Below are the code and all the weights of a small trained network. Each question names an input and a class and asks about switching units off, where a switched-off unit gives its printed mean instead of its output.

import numpy as np


def w(rows, s, z=0):
    codes = np.array(rows[::2]) - 128.0
    scale = np.full(codes.shape[1], s)
    scale[-1] = z or s
    return codes * scale


def f(y):
    return np.maximum(y, 0)


def log_softmax(a):
    a = a - a.max(-1, keepdims=True)
    return a - np.log(np.exp(a).sum(-1, keepdims=True))


def net(x, mask):
    res = np.array(x, float).reshape(1, 7) / 4 @ E
    y = f(res @ A[0][:, :-1].T + A[0][:, -1])
    res = res + np.where(mask, y, B[0][:, -1]) @ B[0][:, :-1]
    return log_softmax(res[-1] @ U[:, :-1].T + U[:, -1])


A, B = {}, {}
E = w([
[202,104,4,143,81],'x0',
[41,88,61,39,223],'x1',
[149,54,172,22,163],'x2',
[48,87,80,52,27],'x3',
[159,48,71,228,154],'x4',
[220,102,253,78,81],'x5',
[173,249,76,122,127],'x6',
],0.0059)
A[0] = w([
[76,102,193,146,84,108],'n0',
[70,144,121,130,136,50],'n1',
[124,112,57,99,90,116],'n2',
[146,137,96,207,124,91],'n3',
[173,176,162,158,136,65],'n4',
[115,193,101,126,150,42],'n5',
[144,82,129,136,178,134],'n6',
[97,74,250,135,158,49],'n7',
[165,80,153,119,119,107],'n8',
[161,164,180,144,118,64],'n9',
[141,123,129,165,102,104],'n10',
[105,165,74,92,174,96],'n11',
[90,173,100,121,86,152],'n12',
[120,149,160,98,79,232],'n13',
[198,132,122,182,105,146],'n14',
[144,114,111,66,142,127],'n15',
[129,125,180,141,44,131],'n16',
[138,159,151,163,147,6],'n17',
[145,87,147,62,141,233],'n18',
[133,109,95,71,136,28],'n19',
[145,138,182,129,121,201],'n20',
[56,159,93,71,152,103],'n21',
[119,101,131,56,120,93],'n22',
[70,90,207,119,133,78],'n23',
[140,108,128,51,93,213],'n24',
[101,142,155,172,134,58],'n25',
[147,110,47,151,180,138],'n26',
[117,142,109,171,165,212],'n27',
],0.014,0.0024)
B[0] = w([
[87,161,176,137,88,196],'n0',
[109,126,134,147,139,172],'n1',
[119,159,99,200,92,203],'n2',
[149,155,54,128,125,213],'n3',
[180,169,155,96,144,207],'n4',
[137,141,126,166,163,183],'n5',
[146,97,143,105,136,183],'n6',
[125,80,254,148,135,254],'n7',
[105,149,160,100,144,180],'n8',
[178,170,162,93,133,197],'n9',
[125,141,126,98,141,166],'n10',
[114,71,94,168,172,204],'n11',
[161,165,109,175,132,198],'n12',
[161,165,133,156,103,197],'n13',
[129,162,74,72,113,223],'n14',
[122,96,92,137,110,187],'n15',
[139,194,124,131,120,197],'n16',
[149,156,140,111,156,171],'n17',
[131,90,139,123,83,225],'n18',
[101,105,94,155,105,178],'n19',
[161,158,164,119,118,198],'n20',
[109,111,133,225,170,232],'n21',
[141,87,92,172,96,204],'n22',
[107,104,214,134,117,222],'n23',
[128,115,92,151,69,215],'n24',
[107,126,136,78,111,166],'n25',
[157,107,57,113,150,221],'n26',
[152,128,101,97,169,197],'n27',
],0.022,0.009)
U = w([
[166,59,84,82,153,237],'0',
[1,117,109,169,237,61],'1',
[88,61,220,110,78,255],'2',
[160,119,154,162,45,108],'3',
[71,6,94,109,15,69],'4',
[128,153,153,14,128,122],'5',
[8,194,49,71,94,20],'6',
],0.0076,0.00077)

Each question gives the input, the list of numbers given to net, and the class t.
The units are the neurons (one row each of A and B). Each row of codes is followed by its name. A weight is (code - 128) times the scale printed after its matrix; where a second scale follows, it is the last column's (A, B and U).
mask holds one flag per neuron, in row order. A switched-off neuron (its flag False) gives its mean, the last column of its row in B, instead of its output. The means were averaged over made-up inputs and are rounded, as every weight is.
A unit's drop is (log p(t) with every unit on - log p(t) with that unit switched off) / (log p(t) with every unit on - log p(t) with every unit switched off).
The circuit of an input: a set's keep is (log p(t) with only the set's units on - log p(t) with every unit switched off) / (log p(t) with every unit on - log p(t) with every unit switched off). Starting from the 12 units with the biggest drops (on a tie, the unit counted first), units are removed one at a time, each time the one whose removal leaves the highest keep (on an exact tie, the one counted first), for as long as the keep stays at least 0.8.
circuit, biggest first: the units of the circuit, biggest drop first
k most important neurons: the k neurons with the biggest drops, biggest first
drop when u is switched off: that unit's drop, to one decimal
input [2,-1,-7,-6,-1,-6,-7], class 0: circuit, biggest first	[n27, n26]
input [1,-1,-8,-8,3,-6,3], class 0: circuit, biggest first	[n26]
input [-3,-2,-4,7,1,5,-2], class 2: circuit, biggest first	[n3, n23]
input [5,4,3,-1,-5,0,8], class 1: circuit, biggest first	[n21, n11]
input [0,4,-5,2,3,4,3], class 6: circuit, biggest first	[n7, n23]
input [0,0,8,-3,-1,7,5], class 2: circuit, biggest first	[n7, n3]
input [6,-6,7,7,4,6,6], class 4: 4 most important neurons	[n24, n4, n12, n18]
input [4,6,2,-1,5,3,6], class 4: circuit, biggest first	[n4, n9, n12]
input [8,-5,3,-4,-2,-7,-1], class 0: 2 most important neurons	[n26, n0]
input [-1,5,7,-8,-4,-3,1], class 1: 3 most important neurons	[n21, n11, n24]
input [4,-1,3,7,-1,7,-2], class 4: 2 most important neurons	[n24, n18]
input [-3,-5,-3,-1,0,8,-4], class 2: 2 most important neurons	[n7, n23]
input [-7,6,-5,2,-2,-2,-5], class 2: 2 most important neurons	[n23, n7]
input [-7,7,-7,5,-5,4,3], class 1: circuit, biggest first	[n21]
input [8,7,2,3,5,-2,2], class 4: 2 most important neurons	[n2, n19]
input [6,-1,3,8,7,-7,1], class 6: 2 most important neurons	[n2, n7]
input [-5,3,4,7,3,-3,-3], class 4: 2 most important neurons	[n22, n24]
input [7,0,-5,3,-1,1,-8], class 6: drop when n17 is switched off	0.0
input [5,-2,-3,-6,3,-3,8], class 0: drop when n26 is switched off	0.2
input [5,-6,-6,4,-3,8,8], class 5: drop when n4 is switched off	0.1
